[[132 156 120]
 [128 148 135]
 [135 136 101]
 [139 130 128]]
->
[[132 156]
 [128 148]
 [135 136]]

[[141 141 118 119 138]
 [137 116 138 134 138]
 [103 122 117 115 113]
 [128 146 134 119 100]]
->
[[141 141]
 [137 116]
 [103 122]]

[[132 133 151 128]
 [132 114 111 128]
 [123 120 141 141]
 [130 129 124 127]]
->
[[132 133]
 [132 114]
 [123 120]]

[[132 115 149 120 108]
 [126 117 148 129 104]
 [136 115 148 111 116]
 [119 117 117 134 109]]
->
[[132 115]
 [126 117]
 [136 115]]

[[134 124 132 129 132]
 [140 114 116 155 117]
 [146 122 114 150 120]
 [116 136 123 119 122]]
->
[[134 124]
 [140 114]
 [146 122]]

[[142 100 144]
 [109 154 121]
 [146 144 155]]
->
[[142 100]
 [109 154]
 [146 144]]
---
[[125 131 150 117]
 [109 147 111 114]
 [118 143 124 109]
 [138 128 116 109]
 [138 118 115 119]]
->
[[131 150]
 [147 111]]

[[127 125 104]
 [128 131 140]
 [133 137 140]
 [157 155 122]]
->
[[125 104]
 [131 140]]

[[121 122 139 129]
 [113 114 125 103]
 [137 131 129 122]
 [137 126 115 119]
 [138 143 124 113]]
->
[[122 139]
 [114 125]]

[[146 136 149 144]
 [117 139 109 114]
 [155 120 134 112]
 [135 122 144 135]]
->
[[136 149]
 [139 109]]

[[146 146 135]
 [127 133 152]
 [138 134 127]
 [117 119 130]]
->
[[146 135]
 [133 152]]

[[115 152 137]
 [137 107 133]
 [127 148 118]]
->
[[152 137]
 [107 133]]

[[158 143 123 113 124]
 [148 151 131 122 129]
 [121 137 149 144 120]]
->
[[143 123]
 [151 131]]

[[128 131 125]
 [128 116 116]
 [134 156 134]
 [130 128 128]
 [127 127 125]]
->
[[131 125]
 [116 116]]

[[131 113 128 149]
 [131 113 122 149]
 [131 113 127 149]]
->
[[113 128]
 [113 122]]
---
[[104 135 121 130 134 124 122 109 133 130]
 [128 140 119 107 127 141 130 118 108 126]
 [134 126 120 132 147 118 137 117 107 121]]
->
[[134 126 120 132 147 118 137 117 107 121]
 [128 140 119 107 127 141 130 118 108 126]
 [104 135 121 130 134 124 122 109 133 130]]

[[123 112 129 115]
 [151 135 138 122]
 [121 100 125 121]
 [135 136 128 122]
 [146 135 136 124]]
->
[[146 135 136 124]
 [135 136 128 122]
 [121 100 125 121]
 [151 135 138 122]
 [123 112 129 115]]

[[137 150 130 123 128 132 141 127 118 136]
 [130 126 131 131 118 129 126 122 125 119]
 [131 130 133 124 126 133 132 125 128 129]
 [131 128 124 128 135 128 131 132 130 124]]
->
[[131 128 124 128 135 128 131 132 130 124]
 [131 130 133 124 126 133 132 125 128 129]
 [130 126 131 131 118 129 126 122 125 119]
 [137 150 130 123 128 132 141 127 118 136]]

[[128 128 128 128 128]
 [128 127 128 127 128]
 [134 124 131 113 136]
 [132 141 123 136 124]
 [137 125 130 108 141]
 [140 129 126 102 150]
 [134 124 131 113 136]
 [128 132 127 131 126]
 [138 127 128 106 144]
 [134 124 131 113 136]
 [134 143 122 137 124]
 [132 141 123 137 124]]
->
[[132 141 123 137 124]
 [134 143 122 137 124]
 [134 124 131 113 136]
 [138 127 128 106 144]
 [128 132 127 131 126]
 [134 124 131 113 136]
 [140 129 126 102 150]
 [137 125 130 108 141]
 [132 141 123 136 124]
 [134 124 131 113 136]
 [128 127 128 127 128]
 [128 128 128 128 128]]

[[123 144 132 125 112 125 126 129]
 [131 118 133 130 115 130 130 132]
 [122 117 127 127 137 127 125 123]
 [138 121 130 132 121 132 133 134]
 [139 143 130 130 114 130 134 137]
 [137 123 130 131 120 131 133 134]
 [124 154 124 124 136 124 127 125]]
->
[[124 154 124 124 136 124 127 125]
 [137 123 130 131 120 131 133 134]
 [139 143 130 130 114 130 134 137]
 [138 121 130 132 121 132 133 134]
 [122 117 127 127 137 127 125 123]
 [131 118 133 130 115 130 130 132]
 [123 144 132 125 112 125 126 129]]

[[128 154 124 127 133 130 138 132]
 [128 129 145 126 116 123 119 126]
 [127 140 131 129 126 128 133 132]
 [125 142 124 130 131 129 142 135]
 [128 124 124 129 131 129 128 129]
 [126 136 130 129 125 128 134 131]
 [128 136 116 127 140 132 133 130]
 [128 124 124 129 131 129 129 128]]
->
[[128 124 124 129 131 129 129 128]
 [128 136 116 127 140 132 133 130]
 [126 136 130 129 125 128 134 131]
 [128 124 124 129 131 129 128 129]
 [125 142 124 130 131 129 142 135]
 [127 140 131 129 126 128 133 132]
 [128 129 145 126 116 123 119 126]
 [128 154 124 127 133 130 138 132]]

[[132 147 113 112 127 127 125]
 [124 138 128 104 125 132 136]
 [126 123 141 105 123 121 117]]
->
[[126 123 141 105 123 121 117]
 [124 138 128 104 125 132 136]
 [132 147 113 112 127 127 125]]
